Below are the code and all the weights of a small trained network. Each question names an input and a target symbol and asks about switching units off, where a switched-off unit gives its printed mean instead of its output.

import numpy as np


def w(rows, s, z=0):
    codes = np.array(rows[::2]) - 128.0
    scale = np.full(codes.shape[1], s)
    scale[-1] = z or s
    return codes * scale


def norm(h):
    return h / np.sqrt((h * h).mean(-1, keepdims=True) + 1e-5)


def f(y):
    return y / 2 * (1 + np.tanh(0.7978845608 * (y + 0.044715 * y**3)))


def softmax(a):
    e = np.exp(a - a.max(-1, keepdims=True))
    return e / e.sum(-1, keepdims=True)


def log_softmax(a):
    a = a - a.max(-1, keepdims=True)
    return a - np.log(np.exp(a).sum(-1, keepdims=True))


def net(x, mask):
    ids = ['ΔΘΞΠΣΦΨΩαβγεηλμτ'.index(c) for c in x.split()]
    T = len(ids)
    res = E[ids] + P[:T]
    q, k, v = (norm(res) @ M[0].T for M in (Q, K, V))
    z = softmax(np.where(np.tri(T) > 0, q @ k.T / 2**0.5, -1e9)) @ v
    res = res + np.where(mask[0], z, O[0][:, -1]) @ O[0][:, :-1]
    y = f(norm(res) @ A[0][:, :-1].T + A[0][:, -1])
    res = res + np.where(mask[1:13], y, B[0][:, -1]) @ B[0][:, :-1]
    return log_softmax(norm(res)[-1] @ U[:, :-1].T + U[:, -1])


Q, K, V, O, A, B = {}, {}, {}, {}, {}, {}
E = w([
[85,118,125,134],'Δ',
[134,121,79,249],'Θ',
[86,124,118,134],'Ξ',
[147,70,123,14],'Π',
[158,193,119,138],'Σ',
[99,103,106,128],'Φ',
[174,201,186,33],'Ψ',
[122,44,73,234],'Ω',
[93,116,115,138],'α',
[85,107,121,138],'β',
[87,107,117,129],'γ',
[90,112,127,129],'ε',
[97,102,115,134],'η',
[90,96,106,138],'λ',
[89,109,109,142],'μ',
[122,121,224,226],'τ',
],0.014)
P = w([
[254,148,145,98],'0',
[75,147,151,120],'1',
[86,142,158,123],'2',
[100,142,156,120],'3',
[94,141,161,123],'4',
[89,143,158,123],'5',
[90,149,165,129],'6',
[84,137,156,116],'7',
[86,139,157,121],'8',
[83,143,160,123],'9',
],0.005)
Q[0] = w([
[247,130,134,149],'head 1',
[214,64,170,139],'head 1',
],0.016)
K[0] = w([
[9,178,137,106],'head 1',
[8,111,135,162],'head 1',
],0.014)
V[0] = w([
[135,168,35,254],'head 1',
[177,213,40,47],'head 1',
],0.0068)
O[0] = w([
[124,86,249,125,115],'head 1',
[225,48,118,182,3],'head 1',
],0.011,0.00072)
A[0] = w([
[94,59,199,140,70],'neuron 1',
[63,51,83,150,127],'neuron 2',
[123,60,79,99,196],'neuron 3',
[221,93,100,147,132],'neuron 4',
[229,175,140,205,233],'neuron 5',
[131,127,165,18,215],'neuron 6',
[161,165,141,215,34],'neuron 7',
[120,164,246,67,134],'neuron 8',
[154,239,118,170,75],'neuron 9',
[104,191,28,90,68],'neuron 10',
[193,127,201,145,111],'neuron 11',
[56,110,171,2,251],'neuron 12',
],0.0079,0.0026)
B[0] = w([
[108,100,2,153,184],'neuron 1',
[187,201,162,133,200],'neuron 2',
[119,168,225,97,175],'neuron 3',
[117,190,160,157,148],'neuron 4',
[50,170,146,174,171],'neuron 5',
[168,183,63,30,192],'neuron 6',
[84,177,113,168,134],'neuron 7',
[249,91,99,19,221],'neuron 8',
[86,70,155,175,142],'neuron 9',
[57,43,197,101,186],'neuron 10',
[46,100,62,136,141],'neuron 11',
[175,222,119,162,255],'neuron 12',
],0.0065,0.005)
U = w([
[138,44,209,77,238],'Δ',
[114,148,141,99,195],'Θ',
[175,64,46,108,179],'Ξ',
[40,101,54,80,25],'Π',
[60,128,42,95,116],'Σ',
[83,192,248,115,103],'Φ',
[134,37,204,159,92],'Ψ',
[177,164,67,171,214],'Ω',
[72,208,107,103,81],'α',
[44,170,119,91,33],'β',
[196,237,67,148,59],'γ',
[120,47,125,138,235],'ε',
[222,179,221,186,2],'η',
[196,81,158,168,86],'λ',
[12,63,160,66,145],'μ',
[108,119,24,133,186],'τ',
],0.013,0.0046)

Each question gives the input, a string of symbols that net reads in full, and the target symbol t.
The units are the heads (2 rows each of Q, K, V and O) and the neurons (one row each of A and B). Each row of codes is followed by its name. A weight is (code - 128) times the scale printed after its matrix; where a second scale follows, it is the last column's (O, A, B and U).
mask holds one flag per unit, heads first, then neurons. A switched-off unit (its flag False) gives its mean, the last column of its rows in O or B, instead of its output. The means were averaged over made-up inputs and are rounded, as every weight is.
A unit's drop is (log p(t) with every unit on - log p(t) with that unit switched off) / (log p(t) with every unit on - log p(t) with every unit switched off).
The circuit of an input: a set's keep is (log p(t) with only the set's units on - log p(t) with every unit switched off) / (log p(t) with every unit on - log p(t) with every unit switched off). Starting from the 12 units with the biggest drops (on a tie, the unit counted first), units are removed one at a time, each time the one whose removal leaves the highest keep (on an exact tie, the one counted first), for as long as the keep stays at least 0.8.
units of the circuit, in order: the units of the circuit, biggest drop first
unit that matters most: the unit with the biggest drop
top k neurons: the k neurons with the biggest drops, biggest first
drop when u is switched off: that unit's drop, to one decimal
input λ λ λ γ Θ γ Σ ε ε, target γ: unit that matters most : neuron 12
input Φ Θ τ α γ τ Θ Δ η ε, target η: units of the circuit, in order : (head 1; neuron 3)
input γ Σ λ μ, target μ: top 3 neurons : (neuron 10; neuron 12; neuron 1)
input η ε Π Φ, target Φ: top 2 neurons : (neuron 2; neuron 8)
input Π τ Π Ξ Δ α Ξ η Δ, target τ: top 2 neurons : (neuron 12; neuron 10)
input η Ψ λ Φ Ψ η Ψ Σ Δ μ, target Φ: top 3 neurons : (neuron 2; neuron 1; neuron 8)
input γ Θ Θ Θ γ Δ Δ γ, target μ: top 2 neurons : (neuron 10; neuron 12)
input γ Σ Π Δ Ψ μ Θ Ω λ, target μ: top 2 neurons : (neuron 10; neuron 12)
input Φ η γ α, target η: drop when head 1 is switched off : 0.3
input Φ μ β, target η: drop when head 1 is switched off : 0.3
input γ Ω η, target μ: drop when neuron 6 is switched off : 0.2
input Θ Σ Ψ β, target Δ: drop when neuron 8 is switched off : 0.1
input γ Θ ε, target μ: top 2 neurons : (neuron 10; neuron 12)
input Θ Δ Θ γ Ω γ, target Δ: top neuron : (neuron 8)
